Below are the code and all the weights of a small trained network. Each question names an input and a class and asks about switching units off, where a switched-off unit gives its printed mean instead of its output.

import numpy as np


def w(rows, s, z=0):
    codes = np.array(rows[::2]) - 128.0
    scale = np.full(codes.shape[1], s)
    scale[-1] = z or s
    return codes * scale


def f(y):
    return y / 2 * (1 + np.tanh(0.7978845608 * (y + 0.044715 * y**3)))


def log_softmax(a):
    a = a - a.max(-1, keepdims=True)
    return a - np.log(np.exp(a).sum(-1, keepdims=True))


def net(x, mask):
    res = np.array(x, float).reshape(1, 6) / 4 @ E
    y = f(res @ A[0][:, :-1].T + A[0][:, -1])
    res = res + np.where(mask, y, B[0][:, -1]) @ B[0][:, :-1]
    return log_softmax(res[-1] @ U[:, :-1].T + U[:, -1])


A, B = {}, {}
E = w([
[175,146,80,166],'x0',
[62,253,232,201],'x1',
[182,190,96,30],'x2',
[84,8,176,155],'x3',
[242,158,182,193],'x4',
[130,149,4,198],'x5',
],0.0068)
A[0] = w([
[119,163,178,199,198],'n1',
[188,148,44,86,196],'n2',
[202,116,115,246,150],'n3',
[158,176,91,122,149],'n4',
[38,161,92,222,198],'n5',
[45,214,158,183,111],'n6',
[39,46,88,107,183],'n7',
[64,122,56,117,181],'n8',
[77,153,53,81,114],'n9',
[97,192,214,130,167],'n10',
[179,200,118,89,183],'n11',
[243,107,153,52,175],'n12',
[101,120,206,127,66],'n13',
[71,144,125,178,127],'n14',
[176,140,185,174,115],'n15',
[145,193,94,62,156],'n16',
[178,202,182,224,253],'n17',
[35,57,76,139,118],'n18',
[90,106,104,107,124],'n19',
[157,1,184,57,153],'n20',
[18,86,70,107,185],'n21',
[168,89,135,253,140],'n22',
[79,90,159,50,226],'n23',
[188,177,62,54,144],'n24',
[138,189,167,62,98],'n25',
[143,162,104,142,103],'n26',
[213,72,115,124,208],'n27',
[106,103,109,176,154],'n28',
[55,165,116,163,96],'n29',
[142,109,83,251,179],'n30',
[152,217,157,171,168],'n31',
[45,69,95,175,96],'n32',
[82,165,240,86,170],'n33',
[189,196,158,247,202],'n34',
],0.011,0.0039)
B[0] = w([
[41,176,85,156,200],'n1',
[231,123,107,71,246],'n2',
[156,91,1,134,223],'n3',
[135,180,93,80,177],'n4',
[59,110,107,84,231],'n5',
[89,167,165,161,217],'n6',
[110,43,216,164,246],'n7',
[114,82,165,97,200],'n8',
[123,131,169,99,185],'n9',
[96,203,173,161,209],'n10',
[125,209,122,74,202],'n11',
[188,166,130,154,231],'n12',
[125,175,168,121,169],'n13',
[70,109,124,157,172],'n14',
[105,153,98,163,166],'n15',
[162,139,172,50,197],'n16',
[74,208,54,135,241],'n17',
[87,51,176,114,224],'n18',
[126,88,195,140,158],'n19',
[181,141,140,173,254],'n20',
[83,25,217,84,238],'n21',
[174,115,37,144,217],'n22',
[149,105,255,160,221],'n23',
[224,161,118,49,234],'n24',
[161,190,186,134,169],'n25',
[129,178,100,126,146],'n26',
[251,113,118,162,224],'n27',
[113,64,89,151,169],'n28',
[103,126,163,135,170],'n29',
[95,89,36,122,228],'n30',
[85,165,111,120,199],'n31',
[84,87,134,121,208],'n32',
[116,152,208,149,222],'n33',
[82,141,67,129,239],'n34',
],0.0085,0.0088)
U = w([
[179,175,124,3,83],'0',
[73,54,176,112,112],'1',
[188,121,137,202,30],'2',
[59,195,132,164,205],'3',
[132,119,57,149,252],'4',
[137,177,189,173,115],'5',
],0.012,0.0012)

Each question gives the input, the list of numbers given to net, and the class t.
The units are the neurons (one row each of A and B). Each row of codes is followed by its name. A weight is (code - 128) times the scale printed after its matrix; where a second scale follows, it is the last column's (A, B and U).
mask holds one flag per neuron, in row order. A switched-off neuron (its flag False) gives its mean, the last column of its row in B, instead of its output. The means were averaged over made-up inputs and are rounded, as every weight is.
A unit's drop is (log p(t) with every unit on - log p(t) with that unit switched off) / (log p(t) with every unit on - log p(t) with every unit switched off).
The circuit of an input: a set's keep is (log p(t) with only the set's units on - log p(t) with every unit switched off) / (log p(t) with every unit on - log p(t) with every unit switched off). Starting from the 12 units with the biggest drops (on a tie, the unit counted first), units are removed one at a time, each time the one whose removal leaves the highest keep (on an exact tie, the one counted first), for as long as the keep stays at least 0.8.
circuit, biggest first: the units of the circuit, biggest drop first
k most important neurons: the k neurons with the biggest drops, biggest first
drop of u: that unit's drop, to one decimal
input [7,1,4,2,0,8], class 0: circuit, biggest first => [n2]
input [-6,1,-2,-7,3,8], class 4: circuit, biggest first => [n3; n30]
input [0,6,-6,0,6,8], class 4: 4 most important neurons => [n3; n22; n30; n33]
input [-1,-5,-8,-4,2,-1], class 4: 2 most important neurons => [n23; n33]
input [8,2,1,2,-1,-6], class 3: circuit, biggest first => [n2; n21]
input [-5,-4,7,0,-7,6], class 1: 2 most important neurons => [n21; n7]
input [8,-4,-3,-7,7,3], class 4: 2 most important neurons => [n3; n30]
input [-5,-4,3,-2,-5,8], class 1: 4 most important neurons => [n21; n7; n18; n8]
input [8,7,4,-7,2,5], class 0: 2 most important neurons => [n24; n16]
input [0,-8,-4,7,2,-6], class 2: 2 most important neurons => [n20; n27]
input [-4,-7,-3,-4,-1,-7], class 5: 2 most important neurons => [n3; n22]
input [-1,-8,2,1,-3,0], class 1: 3 most important neurons => [n7; n21; n18]
input [2,-5,-7,8,3,-7], class 2: drop of n20 => 0.3
input [-1,2,-4,4,8,0], class 4: drop of n22 => 0.2
input [-8,0,6,-2,-7,-4], class 5: drop of n23 => 0.3
input [0,-3,-3,0,4,-8], class 2: drop of n3 => -0.1
